Below are the code and all the weights of a small trained network. Each question names an input and a class and asks about switching units off, where a switched-off unit gives its printed mean instead of its output.

import numpy as np


def w(rows, s, z=0):
    codes = np.array(rows[::2]) - 128.0
    scale = np.full(codes.shape[1], s)
    scale[-1] = z or s
    return codes * scale


def norm(h):
    return h / np.sqrt((h * h).mean(-1, keepdims=True) + 1e-5)


def f(y):
    return y / 2 * (1 + np.tanh(0.7978845608 * (y + 0.044715 * y**3)))


def log_softmax(a):
    a = a - a.max(-1, keepdims=True)
    return a - np.log(np.exp(a).sum(-1, keepdims=True))


def net(x, mask):
    res = np.array(x, float).reshape(1, 6) / 4 @ E
    u = 0
    for l in range(4):
        y = f(norm(res) @ A[l][:, :-1].T + A[l][:, -1])
        res = res + np.where(mask[u : u + 3], y, B[l][:, -1]) @ B[l][:, :-1]
        u += 3
    return log_softmax(norm(res)[-1] @ U[:, :-1].T + U[:, -1])


A, B = {}, {}
E = w([
[173,111,171,79,179,105,91,203,111,196],'x0',
[157,250,143,59,185,79,123,57,236,152],'x1',
[146,128,206,229,223,234,52,183,189,37],'x2',
[197,147,131,119,116,220,151,56,21,123],'x3',
[71,101,96,139,100,110,198,9,188,49],'x4',
[155,152,64,253,250,86,136,133,58,102],'x5',
],0.0036)
A[0] = w([
[173,124,140,192,78,226,165,52,98,60,190],'0.n1',
[153,254,147,144,204,138,143,74,115,118,2],'0.n2',
[150,151,117,64,60,127,111,78,166,124,72],'0.n3',
],0.0055,0.0038)
B[0] = w([
[140,118,128,186,114,121,124,152,93,52,254],'0.n1',
[244,108,154,128,144,126,119,87,152,165,157],'0.n2',
[108,190,177,141,110,136,144,77,100,117,172],'0.n3',
],0.011,0.0037)
A[1] = w([
[58,37,92,173,111,141,180,108,217,74,74],'1.n1',
[102,112,2,98,126,114,183,107,82,203,3],'1.n2',
[83,228,70,177,231,145,143,96,204,130,56],'1.n3',
],0.0062,0.0007)
B[1] = w([
[48,123,83,192,99,143,55,151,109,94,254],'1.n1',
[230,54,96,123,102,185,243,184,122,172,227],'1.n2',
[170,157,154,2,76,110,55,150,56,124,203],'1.n3',
],0.0082,0.0029)
A[2] = w([
[93,153,130,98,106,59,161,151,178,180,119],'2.n1',
[127,73,66,142,83,70,178,171,2,160,235],'2.n2',
[74,39,62,193,126,70,104,154,79,145,254],'2.n3',
],0.0067,0.0018)
B[2] = w([
[70,129,146,220,103,254,142,98,137,44,160],'2.n1',
[28,90,91,176,190,153,107,164,117,83,254],'2.n2',
[116,222,114,213,139,226,65,117,176,105,228],'2.n3',
],0.0082,0.0068)
A[3] = w([
[91,78,217,119,107,165,95,190,163,173,201],'3.n1',
[140,150,199,160,202,125,37,253,182,165,4],'3.n2',
[114,161,165,110,15,79,190,107,97,116,64],'3.n3',
],0.006,0.0027)
B[3] = w([
[125,164,61,167,245,115,66,120,73,131,238],'3.n1',
[77,75,150,113,1,38,84,225,73,59,252],'3.n2',
[42,166,145,112,142,134,200,169,233,134,161],'3.n3',
],0.0077,0.003)
U = w([
[43,125,85,185,130,168,84,171,112,71,203],'0',
[109,55,129,118,97,145,179,111,152,172,43],'1',
[62,161,152,101,56,144,235,76,197,130,117],'2',
[158,106,141,71,108,6,71,195,83,133,157],'3',
[231,134,140,145,154,89,144,74,124,125,137],'4',
[112,185,155,38,114,137,91,81,190,154,93],'5',
[128,72,77,124,194,159,178,162,97,229,129],'6',
[116,96,115,129,96,108,130,112,139,132,3],'7',
],0.014,0.0051)

Each question gives the input, the list of numbers given to net, and the class t.
The units are the neurons (one row each of A and B). Each row of codes is followed by its name. A weight is (code - 128) times the scale printed after its matrix; where a second scale follows, it is the last column's (A, B and U).
mask holds one flag per neuron, layer by layer. A switched-off neuron (its flag False) gives its mean, the last column of its row in B, instead of its output. The means were averaged over made-up inputs and are rounded, as every weight is.
A unit's drop is (log p(t) with every unit on - log p(t) with that unit switched off) / (log p(t) with every unit on - log p(t) with every unit switched off).
The circuit of an input: a set's keep is (log p(t) with only the set's units on - log p(t) with every unit switched off) / (log p(t) with every unit on - log p(t) with every unit switched off). Starting from all 12 units, units are removed one at a time, each time the one whose removal leaves the highest keep (on an exact tie, the one counted first), for as long as the keep stays at least 0.8.
circuit, biggest first: the units of the circuit, biggest drop first
most important unit: the unit with the biggest drop
k most important neurons: the k neurons with the biggest drops, biggest first
k most important neurons of layer l: the k neurons of layer l with the biggest drops, biggest first
drop of u: that unit's drop, to one decimal
input [-5,7,2,-2,-2,2], class 4: circuit, biggest first	[0.n2]
input [-8,3,-5,-4,-4,5], class 6: circuit, biggest first	[1.n2, 0.n1]
input [4,0,1,6,-5,-8], class 6: circuit, biggest first	[2.n3, 1.n1]
input [-3,7,5,-7,3,-3], class 5: 2 most important neurons	[1.n3, 2.n2]
input [8,7,-8,0,-4,-1], class 6: 2 most important neurons	[1.n2, 2.n3]
input [-4,0,2,7,3,6], class 4: circuit, biggest first	[0.n2, 2.n2]
input [2,2,-5,4,-6,3], class 6: 2 most important neurons	[0.n1, 1.n2]
input [2,6,-7,-6,0,4], class 6: circuit, biggest first	[1.n2, 0.n1]
input [8,8,-4,5,3,-3], class 2: 2 most important neurons of layer 3	[3.n3, 3.n1]
input [-2,1,-1,2,7,-5], class 2: 2 most important neurons	[0.n3, 2.n2]
input [2,3,1,-2,0,-6], class 5: 2 most important neurons of layer 3	[3.n1, 3.n2]
input [-4,6,-6,-4,-1,4], class 2: 2 most important neurons of layer 2	[2.n1, 2.n3]
input [-3,6,-4,5,8,5], class 4: 2 most important neurons of layer 0	[0.n2, 0.n1]
input [1,-5,-8,1,-7,8], class 6: circuit, biggest first	[1.n2]
input [8,8,-7,-4,1,8], class 6: 2 most important neurons	[1.n2, 3.n2]
input [3,3,-4,-3,0,6], class 6: 4 most important neurons	[1.n2, 0.n1, 1.n1, 2.n3]
input [0,5,2,2,-2,-3], class 5: 2 most important neurons of layer 0	[0.n1, 0.n3]
input [6,4,0,8,4,-4], class 5: 2 most important neurons of layer 1	[1.n2, 1.n1]
input [-2,7,-7,-4,7,1], class 2: drop of 0.n3	0.0
input [4,-1,-4,-2,7,-7], class 2: drop of 0.n3	1.1
input [7,-5,-6,2,6,7], class 6: drop of 1.n1	0.1
input [-5,6,0,-7,-8,-1], class 3: most important unit	1.n3
input [4,4,-6,-4,0,2], class 6: 2 most important neurons of layer 1	[1.n2, 1.n1]
